Here is a tiny trained network, its code and every weight. The questions are about switching its units off for an input and a target symbol, where a switched-off unit gives its printed mean instead of its output.

import numpy as np


def w(rows, s, z=0):
    codes = np.array(rows[::2]) - 128.0
    scale = np.full(codes.shape[1], s)
    scale[-1] = z or s
    return codes * scale


def f(y):
    return np.maximum(y, 0)


def softmax(a):
    e = np.exp(a - a.max(-1, keepdims=True))
    return e / e.sum(-1, keepdims=True)


def log_softmax(a):
    a = a - a.max(-1, keepdims=True)
    return a - np.log(np.exp(a).sum(-1, keepdims=True))


def net(x, mask):
    ids = ['ΓΔΦΨΩαβεζηθμξπσ'.index(c) for c in x.split()]
    T = len(ids)
    res = E[ids] + P[:T]
    r = res
    for j in range(2):
        rows = slice(2 * j, 2 * j + 2)
        q, k, v = (r @ M[0][rows].T for M in (Q, K, V))
        z = softmax(np.where(np.tri(T) > 0, q @ k.T / 2**0.5, -1e9)) @ v
        o = O[0][rows]
        res = res + np.where(mask[j], z, o[:, -1]) @ o[:, :-1]
    y = f(res @ A[0][:, :-1].T + A[0][:, -1])
    res = res + np.where(mask[2:18], y, B[0][:, -1]) @ B[0][:, :-1]
    return log_softmax(res[-1] @ U[:, :-1].T + U[:, -1])


Q, K, V, O, A, B = {}, {}, {}, {}, {}, {}
E = w([
[211,205,61,172],'Γ',
[171,116,155,61],'Δ',
[137,95,150,195],'Φ',
[149,112,129,83],'Ψ',
[81,97,64,119],'Ω',
[37,161,63,140],'α',
[144,100,65,52],'β',
[92,83,158,176],'ε',
[80,100,118,40],'ζ',
[137,117,127,95],'η',
[67,119,155,218],'θ',
[152,108,90,140],'μ',
[116,82,153,250],'ξ',
[146,82,91,212],'π',
[62,248,241,134],'σ',
],0.02)
P = w([
[141,2,200,133],'0',
[167,28,213,132],'1',
[164,37,217,141],'2',
[163,56,218,134],'3',
[155,65,213,132],'4',
[154,61,211,127],'5',
[143,58,200,134],'6',
],0.0049)
Q[0] = w([
[204,6,18,28],'H0',
[73,60,138,115],'H0',
[119,254,144,105],'H1',
[139,229,34,140],'H1',
],0.0091)
K[0] = w([
[125,250,83,79],'H0',
[92,187,156,166],'H0',
[133,28,83,93],'H1',
[78,50,134,134],'H1',
],0.011)
V[0] = w([
[221,86,76,71],'H0',
[98,53,194,107],'H0',
[94,254,242,88],'H1',
[38,97,176,80],'H1',
],0.0068)
O[0] = w([
[207,50,117,36,167],'H0',
[44,27,253,83,251],'H0',
[180,186,180,136,46],'H1',
[125,65,245,14,147],'H1',
],0.007,0.0024)
A[0] = w([
[90,38,35,129,178],'N0',
[254,94,79,72,82],'N1',
[78,156,8,3,69],'N2',
[113,152,205,109,215],'N3',
[72,149,71,209,167],'N4',
[73,45,107,147,107],'N5',
[168,12,76,77,145],'N6',
[181,168,11,104,201],'N7',
[129,142,69,79,107],'N8',
[95,92,18,187,170],'N9',
[206,47,150,74,12],'N10',
[96,81,110,229,72],'N11',
[184,13,82,195,129],'N12',
[85,20,239,58,115],'N13',
[122,122,76,72,1],'N14',
[65,103,144,65,161],'N15',
],0.0095,0.0052)
B[0] = w([
[236,129,58,135,205],'N0',
[87,18,187,133,198],'N1',
[110,66,135,190,179],'N2',
[163,214,177,169,180],'N3',
[107,49,255,61,163],'N4',
[132,112,73,195,181],'N5',
[161,165,144,84,228],'N6',
[82,93,201,92,179],'N7',
[4,131,123,168,153],'N8',
[183,190,196,85,177],'N9',
[89,90,156,84,183],'N10',
[97,93,152,141,167],'N11',
[219,154,122,223,193],'N12',
[42,182,33,121,253],'N13',
[126,146,108,211,145],'N14',
[147,168,62,134,185],'N15',
],0.0073,0.017)
U = w([
[188,67,241,110,191],'Γ',
[60,113,194,2,11],'Δ',
[143,131,94,212,82],'Φ',
[124,130,104,73,67],'Ψ',
[214,200,9,139,100],'Ω',
[123,128,128,135,254],'α',
[104,29,83,116,150],'β',
[67,132,55,210,57],'ε',
[86,163,50,108,52],'ζ',
[146,155,90,83,204],'η',
[23,84,175,145,48],'θ',
[212,137,102,117,170],'μ',
[111,80,144,214,41],'ξ',
[224,144,102,183,64],'π',
[149,221,193,119,219],'σ',
],0.0081,0.0051)

Each question gives the input, a string of symbols that net reads in full, and the target symbol t.
The units are the heads (2 rows each of Q, K, V and O) and the neurons (one row each of A and B). Each row of codes is followed by its name. A weight is (code - 128) times the scale printed after its matrix; where a second scale follows, it is the last column's (O, A, B and U).
mask holds one flag per unit, heads first, then neurons. A switched-off unit (its flag False) gives its mean, the last column of its rows in O or B, instead of its output. The means were averaged over made-up inputs and are rounded, as every weight is.
A unit's drop is (log p(t) with every unit on - log p(t) with that unit switched off) / (log p(t) with every unit on - log p(t) with every unit switched off).
The circuit of an input: a set's keep is (log p(t) with only the set's units on - log p(t) with every unit switched off) / (log p(t) with every unit on - log p(t) with every unit switched off). Starting from the 12 units with the biggest drops (on a tie, the unit counted first), units are removed one at a time, each time the one whose removal leaves the highest keep (on an exact tie, the one counted first), for as long as the keep stays at least 0.8.
units of the circuit, in order: the units of the circuit, biggest drop first
most important unit: the unit with the biggest drop
top k neurons: the k neurons with the biggest drops, biggest first
drop when u is switched off: that unit's drop, to one decimal
input Γ β η θ θ μ Ψ, target Γ: top 4 neurons : (N13 N7 N1 N15)
input β Γ Γ Γ β β μ, target Γ: most important unit : N7
input β σ Ω ε, target σ: units of the circuit, in order : (H1 N3 N1)
input ξ β ζ Γ Δ σ π, target σ: units of the circuit, in order : (H1 N1)
input ξ η Δ β Γ Γ η, target Γ: units of the circuit, in order : (N13 H0 N1)
input Ω Δ β Γ θ, target Γ: top 4 neurons : (N4 N13 N9 N8)
input ε β Γ Δ η μ β, target Γ: top 2 neurons : (N13 N7)
input Ω β β, target β: top 4 neurons : (N1 N2 N10 N3)
input μ θ π, target π: top 2 neurons : (N12 N1)
input Δ σ θ Γ Δ Ω μ, target Γ: top 3 neurons : (N13 N15 N0)
input θ β Δ Ω, target Ω: top 2 neurons : (N1 N0)
input ξ Γ π, target Γ: top 2 neurons : (N4 N7)
input Γ π ζ Γ ζ ζ, target Γ: top 4 neurons : (N13 N7 N9 N4)
input ε Δ σ β η β, target σ: drop when H1 is switched off : 0.7
input Δ η Δ, target Δ: drop when H1 is switched off : 0.1
input Γ θ Δ Φ β β θ, target Γ: drop when N4 is switched off : 1.0
input ξ π σ ε β η, target σ: drop when H0 is switched off : 0.3
